Below are the code and all the weights of a small trained network. Each question names an input and a target symbol and asks about switching units off, where a switched-off unit gives its printed mean instead of its output.

import numpy as np


def w(rows, s, z=0):
    codes = np.array(rows[::2]) - 128.0
    scale = np.full(codes.shape[1], s)
    scale[-1] = z or s
    return codes * scale


def f(y):
    return y / 2 * (1 + np.tanh(0.7978845608 * (y + 0.044715 * y**3)))


def softmax(a):
    e = np.exp(a - a.max(-1, keepdims=True))
    return e / e.sum(-1, keepdims=True)


def log_softmax(a):
    a = a - a.max(-1, keepdims=True)
    return a - np.log(np.exp(a).sum(-1, keepdims=True))


def net(x, mask):
    ids = ['ΔΠΣεζμφ'.index(c) for c in x.split()]
    T = len(ids)
    res = E[ids] + P[:T]
    q, k, v = (res @ M[0].T for M in (Q, K, V))
    z = softmax(np.where(np.tri(T) > 0, q @ k.T / 4**0.5, -1e9)) @ v
    res = res + np.where(mask[0], z, O[0][:, -1]) @ O[0][:, :-1]
    y = f(res @ A[0][:, :-1].T + A[0][:, -1])
    res = res + np.where(mask[1:9], y, B[0][:, -1]) @ B[0][:, :-1]
    return log_softmax(res[-1] @ U[:, :-1].T + U[:, -1])


Q, K, V, O, A, B = {}, {}, {}, {}, {}, {}
E = w([
[207,213,191,123,36,82],'Δ',
[163,226,182,188,233,136],'Π',
[212,25,124,171,191,88],'Σ',
[128,202,134,145,69,134],'ε',
[159,147,46,113,227,146],'ζ',
[116,89,184,242,65,126],'μ',
[160,17,86,136,6,88],'φ',
],0.016)
P = w([
[112,136,131,137,151,75],'0',
[132,105,198,107,145,205],'1',
[170,123,136,143,128,206],'2',
[53,119,191,74,161,45],'3',
[122,146,86,155,145,44],'4',
[102,85,226,60,158,201],'5',
[201,141,115,172,111,231],'6',
[22,105,221,40,173,29],'7',
[147,159,45,187,136,43],'8',
[67,70,254,20,165,213],'9',
[228,144,79,208,93,229],'10',
[53,97,208,48,171,78],'11',
[157,182,59,182,103,105],'12',
],0.0099)
Q[0] = w([
[209,202,2,159,145,110],'head 1',
[108,184,161,113,218,56],'head 1',
[173,83,78,208,33,112],'head 1',
[207,148,156,105,176,237],'head 1',
],0.024)
K[0] = w([
[229,193,44,143,154,136],'head 1',
[151,146,125,46,175,211],'head 1',
[137,121,94,252,63,138],'head 1',
[96,169,67,102,180,48],'head 1',
],0.025)
V[0] = w([
[90,225,194,126,172,167],'head 1',
[6,146,36,172,180,204],'head 1',
[30,54,163,212,45,137],'head 1',
[156,34,180,159,203,117],'head 1',
],0.013)
O[0] = w([
[170,125,167,163,93,194,148],'head 1',
[31,178,123,110,164,244,1],'head 1',
[34,248,111,161,77,67,120],'head 1',
[178,137,12,138,167,144,115],'head 1',
],0.013,0.012)
A[0] = w([
[74,141,134,147,142,100,123],'neuron 1',
[111,143,111,83,168,158,229],'neuron 2',
[146,92,76,6,76,133,166],'neuron 3',
[148,137,174,60,189,128,99],'neuron 4',
[151,235,134,108,180,159,191],'neuron 5',
[84,149,212,193,170,123,186],'neuron 6',
[77,89,73,38,107,86,85],'neuron 7',
[100,187,195,116,238,129,1],'neuron 8',
],0.014,0.0045)
B[0] = w([
[152,45,145,190,121,196,241],'neuron 1',
[79,150,141,105,71,88,204],'neuron 2',
[103,103,66,125,164,87,246],'neuron 3',
[44,153,121,144,77,186,224],'neuron 4',
[133,65,124,153,183,124,207],'neuron 5',
[134,172,126,82,221,117,208],'neuron 6',
[125,227,168,90,93,166,209],'neuron 7',
[248,125,146,149,133,137,152],'neuron 8',
],0.015,0.013)
U = w([
[122,84,139,151,60,9,139],'Δ',
[215,154,96,152,94,155,22],'Π',
[154,164,43,134,111,49,30],'Σ',
[84,156,186,96,173,37,238],'ε',
[36,81,99,117,75,53,254],'ζ',
[61,139,111,254,138,20,59],'μ',
[117,198,109,197,26,66,55],'φ',
],0.0043,0.0031)

Each question gives the input, a string of symbols that net reads in full, and the target symbol t.
The units are the heads (4 rows each of Q, K, V and O) and the neurons (one row each of A and B). Each row of codes is followed by its name. A weight is (code - 128) times the scale printed after its matrix; where a second scale follows, it is the last column's (O, A, B and U).
mask holds one flag per unit, heads first, then neurons. A switched-off unit (its flag False) gives its mean, the last column of its rows in O or B, instead of its output. The means were averaged over made-up inputs and are rounded, as every weight is.
A unit's drop is (log p(t) with every unit on - log p(t) with that unit switched off) / (log p(t) with every unit on - log p(t) with every unit switched off).
The circuit of an input: a set's keep is (log p(t) with only the set's units on - log p(t) with every unit switched off) / (log p(t) with every unit on - log p(t) with every unit switched off). Starting from all 9 units, units are removed one at a time, each time the one whose removal leaves the highest keep (on an exact tie, the one counted first), for as long as the keep stays at least 0.8.
circuit, biggest first: the units of the circuit, biggest drop first
unit that matters most: the unit with the biggest drop
k most important neurons: the k neurons with the biggest drops, biggest first
drop of u: that unit's drop, to one decimal
input Δ Δ ζ ε φ Δ Δ φ ζ Δ Δ, target ζ: circuit, biggest first : (head 1; neuron 4; neuron 2)
input Δ ζ Σ Δ ε, target Σ: circuit, biggest first : (head 1)
input φ ε ε, target φ: circuit, biggest first : (neuron 7; head 1)
input μ Δ Δ Π μ ζ ε ζ ε ε μ Δ ε, target μ: 2 most important neurons : (neuron 5; neuron 1)
input Δ ε Δ φ ζ Σ, target φ: circuit, biggest first : (head 1; neuron 7)
input ζ ζ μ ε Δ Δ ε ε ε Δ, target ε: 2 most important neurons : (neuron 6; neuron 1)
input Δ φ Δ ε, target φ: circuit, biggest first : (head 1; neuron 7)
input Δ ζ μ Δ Δ, target μ: 2 most important neurons : (neuron 5; neuron 1)
input ζ Π Δ Σ Δ Δ Π, target Π: 2 most important neurons : (neuron 8; neuron 3)
input μ ε Σ, target μ: circuit, biggest first : (head 1; neuron 5)
input Δ Δ ζ μ Δ Σ, target μ: 2 most important neurons : (neuron 1; neuron 5)
input ζ ε ζ, target ζ: 2 most important neurons : (neuron 2; neuron 4)
input Δ Σ Δ Δ μ μ Π Δ φ, target φ: drop of head 1 : 1.0
input μ Δ ε, target μ: drop of head 1 : 1.3
input Δ Δ Δ Δ Δ Δ ε Δ Σ Δ, target Δ: drop of head 1 : 0.9
input Δ Δ Δ Δ Δ φ φ Δ Δ ε φ Δ Δ, target φ: unit that matters most : neuron 7
